Below is a small trained network, with its code and all its weights. Each question gives an input and a class and asks what happens when units are switched off, that is, made to give their printed mean instead of their output.

import numpy as np


def w(rows, s, z=0):
    codes = np.array(rows[::2]) - 128.0
    scale = np.full(codes.shape[1], s)
    scale[-1] = z or s
    return codes * scale


def norm(h):
    return h / np.sqrt((h * h).mean(-1, keepdims=True) + 1e-5)


def f(y):
    return np.maximum(y, 0)


def log_softmax(a):
    a = a - a.max(-1, keepdims=True)
    return a - np.log(np.exp(a).sum(-1, keepdims=True))


def net(x, mask):
    res = np.array(x, float).reshape(1, 8) / 4 @ E
    u = 0
    for l in range(3):
        y = f(norm(res) @ A[l][:, :-1].T + A[l][:, -1])
        res = res + np.where(mask[u : u + 9], y, B[l][:, -1]) @ B[l][:, :-1]
        u += 9
    return log_softmax(norm(res)[-1] @ U[:, :-1].T + U[:, -1])


A, B = {}, {}
E = w([
[99,23,156,253,85,121],'x0',
[77,181,83,156,219,94],'x1',
[222,179,128,139,130,143],'x2',
[65,123,104,133,198,103],'x3',
[132,112,46,137,27,53],'x4',
[194,241,65,138,75,115],'x5',
[182,145,216,151,48,191],'x6',
[58,165,102,20,144,130],'x7',
],0.0058)
A[0] = w([
[101,127,98,167,120,170,35],'L0N1',
[1,82,229,110,177,196,2],'L0N2',
[85,79,101,168,171,54,47],'L0N3',
[52,113,188,112,187,158,79],'L0N4',
[135,33,132,167,52,147,60],'L0N5',
[110,122,50,176,137,175,29],'L0N6',
[131,75,75,198,182,85,35],'L0N7',
[78,171,86,41,117,46,48],'L0N8',
[124,69,142,152,69,100,33],'L0N9',
],0.0081,0.0034)
B[0] = w([
[114,135,171,115,122,120,134],'L0N1',
[151,83,110,136,203,225,252],'L0N2',
[176,161,144,128,208,101,210],'L0N3',
[146,2,129,86,142,203,221],'L0N4',
[144,55,151,101,52,79,233],'L0N5',
[123,149,152,116,152,116,145],'L0N6',
[74,162,167,186,115,105,192],'L0N7',
[99,191,88,67,101,140,249],'L0N8',
[94,86,115,64,117,80,186],'L0N9',
],0.0085,0.0042)
A[1] = w([
[119,160,84,74,155,136,74],'L1N1',
[60,123,149,190,189,66,23],'L1N2',
[138,108,184,96,55,70,9],'L1N3',
[181,186,183,144,106,159,34],'L1N4',
[122,117,156,133,92,68,9],'L1N5',
[184,182,165,149,142,162,36],'L1N6',
[106,144,87,198,209,76,3],'L1N7',
[88,150,120,160,148,161,117],'L1N8',
[244,201,222,141,99,146,30],'L1N9',
],0.011,0.0021)
B[1] = w([
[80,184,128,142,51,140,228],'L1N1',
[197,191,211,137,195,45,191],'L1N2',
[170,93,46,188,108,117,216],'L1N3',
[189,158,61,162,157,145,199],'L1N4',
[148,78,100,136,131,113,174],'L1N5',
[254,82,63,143,137,110,192],'L1N6',
[99,153,197,165,124,50,196],'L1N7',
[142,80,176,120,110,111,162],'L1N8',
[188,169,62,151,171,126,254],'L1N9',
],0.0077,0.0053)
A[2] = w([
[91,217,90,78,71,139,15],'L2N1',
[73,224,81,44,83,104,4],'L2N2',
[76,75,191,39,176,175,86],'L2N3',
[127,83,150,73,239,164,107],'L2N4',
[186,68,207,178,4,95,93],'L2N5',
[68,183,37,43,53,83,77],'L2N6',
[131,195,174,2,66,133,132],'L2N7',
[55,52,96,94,224,139,103],'L2N8',
[171,200,93,150,133,134,45],'L2N9',
],0.0077,0.0029)
B[2] = w([
[85,196,103,93,123,180,206],'L2N1',
[13,173,151,59,146,182,230],'L2N2',
[143,162,177,235,160,228,212],'L2N3',
[110,100,176,147,113,159,220],'L2N4',
[2,72,34,63,40,114,224],'L2N5',
[45,145,133,90,118,164,255],'L2N6',
[56,149,119,133,135,103,207],'L2N7',
[224,80,197,177,97,184,216],'L2N8',
[174,161,147,39,147,191,194],'L2N9',
],0.0097,0.0052)
U = w([
[132,55,71,119,53,106,234],'0',
[134,149,187,163,192,38,148],'1',
[64,194,115,60,142,178,177],'2',
[254,173,70,106,160,162,6],'3',
[148,63,202,148,191,220,93],'4',
],0.021,0.0018)

Each question gives the input, the list of numbers given to net, and the class t.
The units are the neurons (one row each of A and B). Each row of codes is followed by its name. A weight is (code - 128) times the scale printed after its matrix; where a second scale follows, it is the last column's (A, B and U).
mask holds one flag per neuron, layer by layer. A switched-off neuron (its flag False) gives its mean, the last column of its row in B, instead of its output. The means were averaged over made-up inputs and are rounded, as every weight is.
A unit's drop is (log p(t) with every unit on - log p(t) with that unit switched off) / (log p(t) with every unit on - log p(t) with every unit switched off).
The circuit of an input: a set's keep is (log p(t) with only the set's units on - log p(t) with every unit switched off) / (log p(t) with every unit on - log p(t) with every unit switched off). Starting from the 12 units with the biggest drops (on a tie, the unit counted first), units are removed one at a time, each time the one whose removal leaves the highest keep (on an exact tie, the one counted first), for as long as the keep stays at least 0.8.
circuit, biggest first: the units of the circuit, biggest drop first
unit that matters most: the unit with the biggest drop
k most important neurons: the k neurons with the biggest drops, biggest first
k most important neurons of layer l: the k neurons of layer l with the biggest drops, biggest first
drop when u is switched off: that unit's drop, to one decimal
input [2,5,-7,-4,6,-3,-8,2], class 1: circuit, biggest first => [L1N2, L0N3]
input [2,4,4,2,-6,-3,-8,-3], class 1: circuit, biggest first => [L1N2]
input [0,6,7,-3,6,-1,-1,-1], class 1: circuit, biggest first => [L1N7, L0N7, L0N4]
input [4,8,1,-7,1,-7,1,-7], class 0: 2 most important neurons => [L0N5, L2N5]
input [2,5,1,6,-3,8,3,-1], class 3: 3 most important neurons => [L1N6, L2N9, L0N9]
input [-2,5,3,-6,-4,-4,-6,-4], class 1: 2 most important neurons of layer 0 => [L0N7, L0N2]
input [-8,2,0,-6,5,-7,2,-6], class 3: 2 most important neurons => [L1N9, L0N4]
input [-6,7,-1,5,3,-7,-3,-2], class 1: 2 most important neurons of layer 0 => [L0N3, L0N7]
input [-3,-8,-7,3,-7,6,5,5], class 4: 2 most important neurons => [L0N8, L0N2]
input [-5,-2,-2,-1,2,-8,2,8], class 4: 2 most important neurons => [L0N2, L0N4]
input [-1,-8,-1,0,-1,-7,7,-3], class 0: 2 most important neurons => [L2N5, L0N5]
input [-7,0,-3,0,1,-7,2,5], class 4: 2 most important neurons => [L0N2, L0N4]
input [4,-7,4,1,-5,2,-4,-2], class 0: drop when L0N5 is switched off => 0.1
input [-2,1,1,-5,0,-3,6,-4], class 3: unit that matters most => L1N9
